Below are the code and all the weights of a small trained network. Each question names an input and a target symbol and asks about switching units off, where a switched-off unit gives its printed mean instead of its output.

import numpy as np


def w(rows, s, z=0):
    codes = np.array(rows[::2]) - 128.0
    scale = np.full(codes.shape[1], s)
    scale[-1] = z or s
    return codes * scale


def f(y):
    return np.maximum(y, 0)


def softmax(a):
    e = np.exp(a - a.max(-1, keepdims=True))
    return e / e.sum(-1, keepdims=True)


def log_softmax(a):
    a = a - a.max(-1, keepdims=True)
    return a - np.log(np.exp(a).sum(-1, keepdims=True))


def net(x, mask):
    ids = ['ΔΣαεηθμπτψ'.index(c) for c in x.split()]
    T = len(ids)
    res = E[ids] + P[:T]
    u = 0
    for l in range(2):
        q, k, v = (res @ M[l].T for M in (Q, K, V))
        z = softmax(np.where(np.tri(T) > 0, q @ k.T / 2**0.5, -1e9)) @ v
        res = res + np.where(mask[u], z, O[l][:, -1]) @ O[l][:, :-1]
        u += 1
        y = f(res @ A[l][:, :-1].T + A[l][:, -1])
        res = res + np.where(mask[u : u + 16], y, B[l][:, -1]) @ B[l][:, :-1]
        u += 16
    return log_softmax(res[-1] @ U[:, :-1].T + U[:, -1])


Q, K, V, O, A, B = {}, {}, {}, {}, {}, {}
E = w([
[120,169,77,247,120,110,97,105,190,118,205],'Δ',
[206,91,98,75,102,148,159,103,178,152,172],'Σ',
[157,117,66,92,62,73,114,98,100,84,149],'α',
[74,179,122,172,75,188,190,86,126,152,90],'ε',
[121,98,102,83,124,156,176,99,179,186,179],'η',
[78,147,57,116,63,151,40,167,128,55,141],'θ',
[178,98,156,174,144,104,189,144,90,113,64],'μ',
[24,183,156,130,146,147,122,3,180,169,143],'π',
[195,63,104,226,187,55,139,98,138,89,112],'τ',
[58,103,99,73,73,93,114,131,114,110,172],'ψ',
],0.015)
P = w([
[167,255,218,113,141,23,173,220,196,78,121],'0',
[69,45,84,120,181,115,192,121,158,124,142],'1',
[113,76,95,126,151,126,137,103,127,130,132],'2',
[117,82,121,133,135,118,135,83,104,146,145],'3',
[129,99,127,143,119,123,116,85,92,147,143],'4',
[132,113,135,153,105,123,103,84,83,147,138],'5',
[125,119,149,162,99,123,113,96,79,155,145],'6',
[147,146,146,161,81,139,87,100,74,148,134],'7',
[120,136,166,165,86,118,108,107,70,165,144],'8',
[117,153,154,159,83,121,108,119,62,173,138],'9',
[102,153,147,165,74,124,101,137,73,187,129],'10',
],0.0065)
Q[0] = w([
[160,119,144,165,162,2,26,210,123,52,104],'L0H0',
[68,159,10,143,90,130,69,84,167,118,202],'L0H0',
],0.0043)
K[0] = w([
[187,113,88,211,208,56,137,163,105,60,152],'L0H0',
[115,210,89,121,119,137,141,82,174,105,253],'L0H0',
],0.0047)
V[0] = w([
[2,206,143,34,135,138,96,107,216,220,177],'L0H0',
[154,114,106,163,160,71,75,108,177,108,220],'L0H0',
],0.0053)
O[0] = w([
[148,72,200,189,121,136,104,128,138,50,104,247],'L0H0',
[156,42,171,100,68,102,255,126,96,237,80,254],'L0H0',
],0.009,0.0033)
A[0] = w([
[141,129,106,168,189,98,104,103,149,86,152,148],'L0N0',
[175,138,118,134,113,77,160,117,136,154,91,217],'L0N1',
[159,99,111,47,122,134,125,177,218,84,157,253],'L0N2',
[188,160,167,134,72,47,151,140,96,151,143,84],'L0N3',
[64,94,106,183,95,165,85,77,152,140,145,210],'L0N4',
[116,40,87,131,86,72,70,147,56,36,138,244],'L0N5',
[136,154,112,136,187,109,154,100,133,172,88,169],'L0N6',
[159,122,160,155,151,127,189,147,82,74,2,81],'L0N7',
[110,204,196,133,119,140,132,206,158,82,124,132],'L0N8',
[182,106,85,196,138,71,155,103,134,127,123,237],'L0N9',
[132,109,166,168,89,171,112,107,101,115,140,132],'L0N10',
[149,163,134,157,88,145,136,146,108,198,117,111],'L0N11',
[136,75,172,164,104,141,126,134,117,143,135,78],'L0N12',
[66,160,170,130,106,173,92,65,154,108,32,175],'L0N13',
[103,179,84,128,172,135,97,94,181,158,204,148],'L0N14',
[81,95,153,98,70,161,158,142,61,137,81,125],'L0N15',
],0.0074,0.0023)
B[0] = w([
[121,74,244,53,85,254,155,55,154,86,42,155],'L0N0',
[76,139,151,105,143,165,156,147,109,150,146,201],'L0N1',
[145,108,77,204,140,155,101,136,80,139,140,160],'L0N2',
[100,159,121,131,122,101,177,155,129,164,129,189],'L0N3',
[151,113,141,112,125,107,152,64,63,126,101,255],'L0N4',
[178,52,112,23,77,86,136,164,151,74,125,201],'L0N5',
[118,122,158,147,83,180,158,179,146,95,150,161],'L0N6',
[135,99,191,126,89,196,147,83,164,94,84,164],'L0N7',
[119,154,113,212,173,155,66,173,145,89,230,151],'L0N8',
[75,132,167,138,107,154,171,173,105,130,83,243],'L0N9',
[125,137,89,128,168,96,133,99,87,165,104,197],'L0N10',
[77,160,111,148,167,108,115,122,130,157,139,174],'L0N11',
[143,138,118,164,134,100,112,150,116,148,137,181],'L0N12',
[128,167,135,123,118,98,98,41,125,113,148,215],'L0N13',
[177,106,214,68,37,175,164,70,127,73,55,154],'L0N14',
[173,91,157,57,117,99,158,96,180,79,125,181],'L0N15',
],0.0069,0.0071)
Q[1] = w([
[132,113,106,22,50,3,117,127,116,75,122],'L1H0',
[94,171,136,141,181,102,66,122,116,122,160],'L1H0',
],0.0061)
K[1] = w([
[92,137,161,148,120,108,110,148,254,109,171],'L1H0',
[111,165,139,114,131,126,118,68,152,108,134],'L1H0',
],0.0073)
V[1] = w([
[117,122,174,98,105,75,174,22,67,206,94],'L1H0',
[137,140,115,137,134,156,72,2,63,99,124],'L1H0',
],0.0047)
O[1] = w([
[220,138,106,85,188,134,188,141,85,159,254,254],'L1H0',
[87,117,80,79,209,136,149,239,96,157,108,118],'L1H0',
],0.0087,0.0053)
A[1] = w([
[168,104,99,158,145,79,159,130,100,125,185,230],'L1N0',
[99,114,85,148,109,134,83,158,165,155,107,41],'L1N1',
[203,129,74,78,124,122,118,120,163,131,208,74],'L1N2',
[112,121,90,58,144,121,121,133,106,97,124,118],'L1N3',
[146,90,98,112,107,150,110,69,113,126,170,137],'L1N4',
[161,99,114,81,210,172,137,255,94,144,161,78],'L1N5',
[161,81,100,154,102,148,96,122,121,140,119,210],'L1N6',
[170,115,194,94,137,178,153,74,166,119,109,21],'L1N7',
[62,211,70,180,217,58,119,186,69,201,183,2],'L1N8',
[117,138,215,129,93,160,153,103,149,70,69,89],'L1N9',
[116,191,113,126,193,189,163,130,102,144,87,221],'L1N10',
[146,182,155,106,81,135,124,109,176,153,139,78],'L1N11',
[121,121,169,112,82,67,125,163,182,73,63,163],'L1N12',
[89,148,115,188,111,131,124,83,168,151,149,75],'L1N13',
[112,170,91,136,110,93,132,165,84,161,129,157],'L1N14',
[88,87,135,103,94,112,102,146,175,137,47,47],'L1N15',
],0.0083,0.0027)
B[1] = w([
[80,169,147,135,150,118,148,147,118,133,117,254],'L1N0',
[103,141,125,126,127,112,181,125,147,142,45,137],'L1N1',
[45,155,155,152,163,138,185,116,144,77,93,177],'L1N2',
[156,113,72,75,186,69,162,158,66,157,143,164],'L1N3',
[112,146,161,129,106,119,146,173,134,132,115,218],'L1N4',
[147,43,128,230,97,155,149,5,173,116,90,166],'L1N5',
[112,144,176,137,129,155,164,141,87,156,99,168],'L1N6',
[156,122,93,136,123,176,124,174,188,125,85,208],'L1N7',
[231,164,16,39,194,109,184,204,255,60,131,150],'L1N8',
[209,82,100,130,129,168,145,136,214,111,123,216],'L1N9',
[86,137,175,145,101,137,96,105,78,162,155,188],'L1N10',
[177,91,146,155,148,181,193,104,180,73,126,158],'L1N11',
[116,138,111,143,139,149,72,122,96,211,173,198],'L1N12',
[136,107,119,109,152,134,121,140,117,116,132,170],'L1N13',
[142,189,70,99,189,94,111,136,70,121,119,154],'L1N14',
[128,164,85,171,155,107,102,168,161,180,130,168],'L1N15',
],0.0082,0.0086)
U = w([
[154,78,169,151,100,217,156,81,198,83,101,174],'Δ',
[22,120,202,167,74,134,95,69,1,189,152,191],'Σ',
[105,184,123,117,168,89,138,143,73,109,132,191],'α',
[174,133,40,77,202,148,125,190,148,147,157,132],'ε',
[210,103,111,101,109,109,91,117,118,124,143,132],'η',
[114,146,94,149,148,95,104,90,192,174,51,63],'θ',
[144,123,102,104,96,104,115,94,135,110,127,79],'μ',
[163,84,73,134,158,96,139,85,126,76,97,4],'π',
[95,141,151,94,114,97,141,141,135,23,96,62],'τ',
[194,87,92,132,108,129,78,99,143,141,196,124],'ψ',
],0.0074,0.0038)

Each question gives the input, a string of symbols that net reads in full, and the target symbol t.
The units are the heads (2 rows each of Q, K, V and O) and the neurons (one row each of A and B). Each row of codes is followed by its name. A weight is (code - 128) times the scale printed after its matrix; where a second scale follows, it is the last column's (O, A, B and U).
mask holds one flag per unit, layer by layer, with each layer's heads first. A switched-off unit (its flag False) gives its mean, the last column of its rows in O or B, instead of its output. The means were averaged over made-up inputs and are rounded, as every weight is.
A unit's drop is (log p(t) with every unit on - log p(t) with that unit switched off) / (log p(t) with every unit on - log p(t) with every unit switched off).
The circuit of an input: a set's keep is (log p(t) with only the set's units on - log p(t) with every unit switched off) / (log p(t) with every unit on - log p(t) with every unit switched off). Starting from the 12 units with the biggest drops (on a tie, the unit counted first), units are removed one at a time, each time the one whose removal leaves the highest keep (on an exact tie, the one counted first), for as long as the keep stays at least 0.8.
units of the circuit, in order: the units of the circuit, biggest drop first
unit that matters most: the unit with the biggest drop
k most important neurons: the k neurons with the biggest drops, biggest first
top k neurons in layer l: the k neurons of layer l with the biggest drops, biggest first
input θ Δ π ε α α π π Δ ε π, target ε: 2 most important neurons : [L1N8; L0N13]
input ε Δ θ τ, target Δ: most important neuron : [L0N6]
input η ε ε, target Σ: units of the circuit, in order : [L0N5; L1N10]
input ε ε η μ ε ψ, target ε: top 2 neurons in layer 0 : [L0N8; L0N5]
input Δ ε Δ Σ ψ Δ ψ Δ ε ψ Σ, target Σ: units of the circuit, in order : [L1N9; L0N5; L1N8]
input τ θ μ Δ Σ θ, target τ: units of the circuit, in order : [L1N2; L0N5; L0N9; L1N9]
input Δ π π η Δ θ Δ Δ, target ε: units of the circuit, in order : [L1N8; L1H0; L0N15]
input η ε Δ, target Δ: 2 most important neurons : [L0N0; L0N14]
input ε τ μ ψ μ Σ η α, target ε: top 3 neurons in layer 0 : [L0N8; L0N5; L0N13]
input Δ π μ τ η π Δ τ ψ τ, target α: 2 most important neurons : [L1N8; L0N3]
input α θ Δ, target Δ: units of the circuit, in order : [L0N14; L0N0]
input μ Σ θ π, target Δ: 2 most important neurons : [L0N14; L0N0]
input τ π θ Δ Δ, target Σ: units of the circuit, in order : [L1N9; L1N8; L1N7]
input π ε α, target π: 4 most important neurons : [L1N5; L1N3; L0N13; L0N5]
input θ η α, target θ: top 2 neurons in layer 1 : [L1N15; L1N1]
input π τ π π μ Δ α θ π, target α: top 2 neurons in layer 0 : [L0N13; L0N11]
input Δ ε Δ Σ Δ π Σ Δ, target ε: 2 most important neurons : [L1N8; L0N5]
input π η θ π Δ Σ θ μ η, target Σ: units of the circuit, in order : [L1N9]
input μ Σ Δ μ, target Σ: 3 most important neurons : [L0N5; L1N10; L0N14]
input η π η π π, target α: top 2 neurons in layer 0 : [L0N13; L0N5]
input Δ η η Δ α α, target Δ: unit that matters most : L1H0
input τ η θ π ε ψ, target τ: 3 most important neurons : [L1N2; L0N5; L0N6]
input ψ η ε τ π, target Δ: top 4 neurons in layer 0 : [L0N14; L0N0; L0N11; L0N8]
input θ π ε θ π θ, target θ: top 3 neurons in layer 1 : [L1N15; L1N1; L1N9]
input π π π τ Δ α ψ μ ψ, target π: 3 most important neurons : [L1N5; L0N13; L1N3]
input ψ τ π Δ Δ Δ ε θ α, target ψ: top 2 neurons in layer 1 : [L1N12; L1N9]
input Δ Δ ε ψ, target Δ: top 3 neurons in layer 0 : [L0N4; L0N15; L0N3]
